Here is a tiny trained network, its code and every weight. The questions are about switching its units off for an input and a class, where a switched-off unit gives its printed mean instead of its output.

import numpy as np


def w(rows, s, z=0):
    codes = np.array(rows[::2]) - 128.0
    scale = np.full(codes.shape[1], s)
    scale[-1] = z or s
    return codes * scale


def norm(h):
    return h / np.sqrt((h * h).mean(-1, keepdims=True) + 1e-5)


def f(y):
    return y / 2 * (1 + np.tanh(0.7978845608 * (y + 0.044715 * y**3)))


def log_softmax(a):
    a = a - a.max(-1, keepdims=True)
    return a - np.log(np.exp(a).sum(-1, keepdims=True))


def net(x, mask):
    res = np.array(x, float).reshape(1, 7) / 4 @ E
    u = 0
    for l in range(4):
        y = f(norm(res) @ A[l][:, :-1].T + A[l][:, -1])
        res = res + np.where(mask[u : u + 6], y, B[l][:, -1]) @ B[l][:, :-1]
        u += 6
    return log_softmax(norm(res)[-1] @ U[:, :-1].T + U[:, -1])


A, B = {}, {}
E = w([
[103,86,71,226,49,78,147,88,135,77,109],'x0',
[94,128,141,123,135,122,130,115,147,118,125],'x1',
[86,102,71,74,2,116,164,140,159,139,185],'x2',
[167,154,114,120,131,113,110,100,117,185,130],'x3',
[148,102,110,141,122,140,88,116,124,152,109],'x4',
[130,113,133,137,116,90,102,162,99,144,80],'x5',
[112,105,124,49,147,171,207,80,86,149,33],'x6',
],0.0089)
A[0] = w([
[116,124,111,122,76,98,96,211,232,176,187,45],'L0N1',
[159,124,206,213,176,101,67,124,132,110,185,108],'L0N2',
[148,120,161,203,98,99,164,112,163,99,98,193],'L0N3',
[116,139,181,71,148,167,1,175,93,134,197,191],'L0N4',
[82,207,92,102,164,92,55,97,190,119,173,196],'L0N5',
[124,165,130,169,135,95,80,181,170,80,162,252],'L0N6',
],0.0066,0.0022)
B[0] = w([
[76,200,81,165,80,139,149,163,239,178,73,212],'L0N1',
[113,61,117,69,127,58,221,132,2,10,98,233],'L0N2',
[188,135,47,103,113,100,107,110,144,122,130,190],'L0N3',
[114,197,212,80,129,144,84,107,103,88,124,253],'L0N4',
[156,118,164,162,85,170,92,156,70,49,101,193],'L0N5',
[215,150,148,84,190,170,38,52,150,116,130,230],'L0N6',
],0.0085,0.0051)
A[1] = w([
[133,125,125,160,174,130,216,136,121,135,67,155],'L1N1',
[163,137,92,158,97,89,220,74,158,113,37,117],'L1N2',
[142,183,122,177,107,105,68,215,229,140,214,212],'L1N3',
[109,78,119,9,27,78,130,97,126,139,129,237],'L1N4',
[200,176,149,107,156,163,69,151,128,138,129,225],'L1N5',
[146,44,146,254,166,49,94,135,142,126,199,253],'L1N6',
],0.0075,0.0016)
B[1] = w([
[160,134,143,106,89,200,110,135,195,192,87,196],'L1N1',
[108,67,77,255,111,121,163,19,157,40,83,251],'L1N2',
[113,225,143,119,106,107,3,131,200,121,113,224],'L1N3',
[116,76,127,83,112,216,101,180,91,89,250,253],'L1N4',
[78,59,215,169,52,128,139,148,128,73,91,248],'L1N5',
[132,236,56,41,171,89,148,77,178,105,140,175],'L1N6',
],0.0087,0.0051)
A[2] = w([
[130,224,73,191,209,104,138,114,49,66,161,57],'L2N1',
[85,109,65,39,117,182,159,114,51,147,205,198],'L2N2',
[187,160,90,254,171,102,136,150,143,67,157,2],'L2N3',
[114,130,158,128,156,186,104,127,108,150,198,154],'L2N4',
[239,113,151,138,144,63,74,147,139,47,184,190],'L2N5',
[140,93,194,164,154,160,220,192,143,175,123,17],'L2N6',
],0.0072,0.0022)
B[2] = w([
[255,107,87,22,112,93,137,197,132,166,153,181],'L2N1',
[139,47,160,142,93,111,114,237,127,218,199,221],'L2N2',
[106,79,30,112,198,58,139,116,109,160,54,181],'L2N3',
[158,89,169,140,227,62,131,191,124,104,57,170],'L2N4',
[151,122,130,99,164,6,152,94,40,145,197,254],'L2N5',
[95,107,160,127,144,39,158,39,141,176,53,153],'L2N6',
],0.0092,0.0048)
A[3] = w([
[86,83,139,207,93,148,155,127,177,169,122,15],'L3N1',
[139,80,79,186,47,102,134,65,178,54,129,255],'L3N2',
[99,130,193,77,236,139,113,94,87,125,92,18],'L3N3',
[104,169,193,25,98,169,68,240,131,141,111,100],'L3N4',
[74,90,122,178,218,174,181,61,118,191,1,145],'L3N5',
[135,89,178,72,172,197,169,163,137,203,95,87],'L3N6',
],0.0077,0.0019)
B[3] = w([
[185,166,101,112,152,77,222,205,38,34,174,153],'L3N1',
[95,204,77,186,179,137,110,213,72,232,146,247],'L3N2',
[49,86,130,159,74,83,156,54,24,173,176,212],'L3N3',
[239,128,147,124,146,254,135,136,214,82,110,253],'L3N4',
[82,152,147,108,178,159,183,70,227,157,63,233],'L3N5',
[59,70,186,141,62,28,101,71,201,204,112,203],'L3N6',
],0.0094,0.0075)
U = w([
[175,119,254,116,166,97,84,99,25,84,174,240],'0',
[200,150,57,92,171,43,112,84,55,95,136,115],'1',
[83,65,209,93,119,129,181,55,144,208,67,134],'2',
[121,150,76,209,223,154,188,77,147,179,64,57],'3',
[195,245,169,101,59,217,39,171,196,47,106,124],'4',
[107,253,84,162,100,46,7,189,197,180,204,10],'5',
[155,20,222,102,88,168,111,202,217,195,209,4],'6',
[105,61,71,181,57,190,179,173,46,169,182,229],'7',
],0.0097,0.0021)

Each question gives the input, the list of numbers given to net, and the class t.
The units are the neurons (one row each of A and B). Each row of codes is followed by its name. A weight is (code - 128) times the scale printed after its matrix; where a second scale follows, it is the last column's (A, B and U).
mask holds one flag per neuron, layer by layer. A switched-off neuron (its flag False) gives its mean, the last column of its row in B, instead of its output. The means were averaged over made-up inputs and are rounded, as every weight is.
A unit's drop is (log p(t) with every unit on - log p(t) with that unit switched off) / (log p(t) with every unit on - log p(t) with every unit switched off).
The circuit of an input: a set's keep is (log p(t) with only the set's units on - log p(t) with every unit switched off) / (log p(t) with every unit on - log p(t) with every unit switched off). Starting from the 12 units with the biggest drops (on a tie, the unit counted first), units are removed one at a time, each time the one whose removal leaves the highest keep (on an exact tie, the one counted first), for as long as the keep stays at least 0.8.
units of the circuit, in order: the units of the circuit, biggest drop first
most important unit: the unit with the biggest drop
top k neurons: the k neurons with the biggest drops, biggest first
top k neurons in layer l: the k neurons of layer l with the biggest drops, biggest first
input [1,-2,-4,1,0,7,4], class 3: top 3 neurons -> (L1N2; L0N4; L0N6)
input [-1,0,-1,5,7,4,-7], class 0: top 2 neurons -> (L0N2; L0N4)
input [-2,0,2,6,-1,-3,-4], class 4: most important unit -> L0N1
input [2,-5,-2,4,7,4,6], class 3: units of the circuit, in order -> (L1N2; L3N2)
input [-3,2,0,4,8,-5,-7], class 0: top 2 neurons -> (L0N2; L2N5)
input [5,-5,0,0,-5,1,4], class 3: top 2 neurons -> (L1N2; L0N2)
input [0,-4,6,6,-2,8,3], class 6: top 3 neurons -> (L1N4; L2N2; L0N2)
input [0,8,3,-7,7,5,8], class 6: units of the circuit, in order -> (L1N4; L2N2)
input [0,-3,-6,8,1,-4,-8], class 0: top 2 neurons -> (L0N4; L0N6)
input [-2,-6,1,-4,-4,4,7], class 6: units of the circuit, in order -> (L2N2; L1N4)
input [-8,-8,-2,7,5,6,-6], class 0: top 2 neurons -> (L0N2; L2N5)
input [8,7,2,7,8,1,0], class 5: top 3 neurons -> (L0N2; L3N2; L1N6)
input [5,-6,-1,5,-2,-2,8], class 3: top 2 neurons -> (L1N2; L3N5)
input [8,6,0,-8,-8,-8,-1], class 1: top 2 neurons in layer 0 -> (L0N1; L0N3)
input [8,-5,-2,-3,7,0,0], class 1: top 3 neurons in layer 1 -> (L1N6; L1N5; L1N1)
input [-5,1,0,-3,3,-7,-4], class 0: top neuron in layer 3 -> (L3N3)
input [-5,3,5,2,1,-2,0], class 4: top 3 neurons -> (L0N2; L0N1; L1N3)
input [1,-5,4,0,-7,1,7], class 7: top 3 neurons in layer 3 -> (L3N1; L3N5; L3N4)
input [7,-1,0,3,5,8,6], class 3: top 2 neurons in layer 0 -> (L0N2; L0N4)
input [-4,4,1,2,-7,1,1], class 6: most important unit -> L1N2
input [4,-8,8,5,-7,-7,-2], class 5: top 2 neurons -> (L1N3; L0N2)
input [-3,3,-4,-4,-7,3,1], class 2: top 2 neurons -> (L1N3; L1N4)
input [7,1,0,3,-2,3,4], class 3: top 2 neurons in layer 3 -> (L3N5; L3N3)
input [3,-4,0,3,-6,-7,6], class 3: top 3 neurons in layer 0 -> (L0N2; L0N4; L0N3)
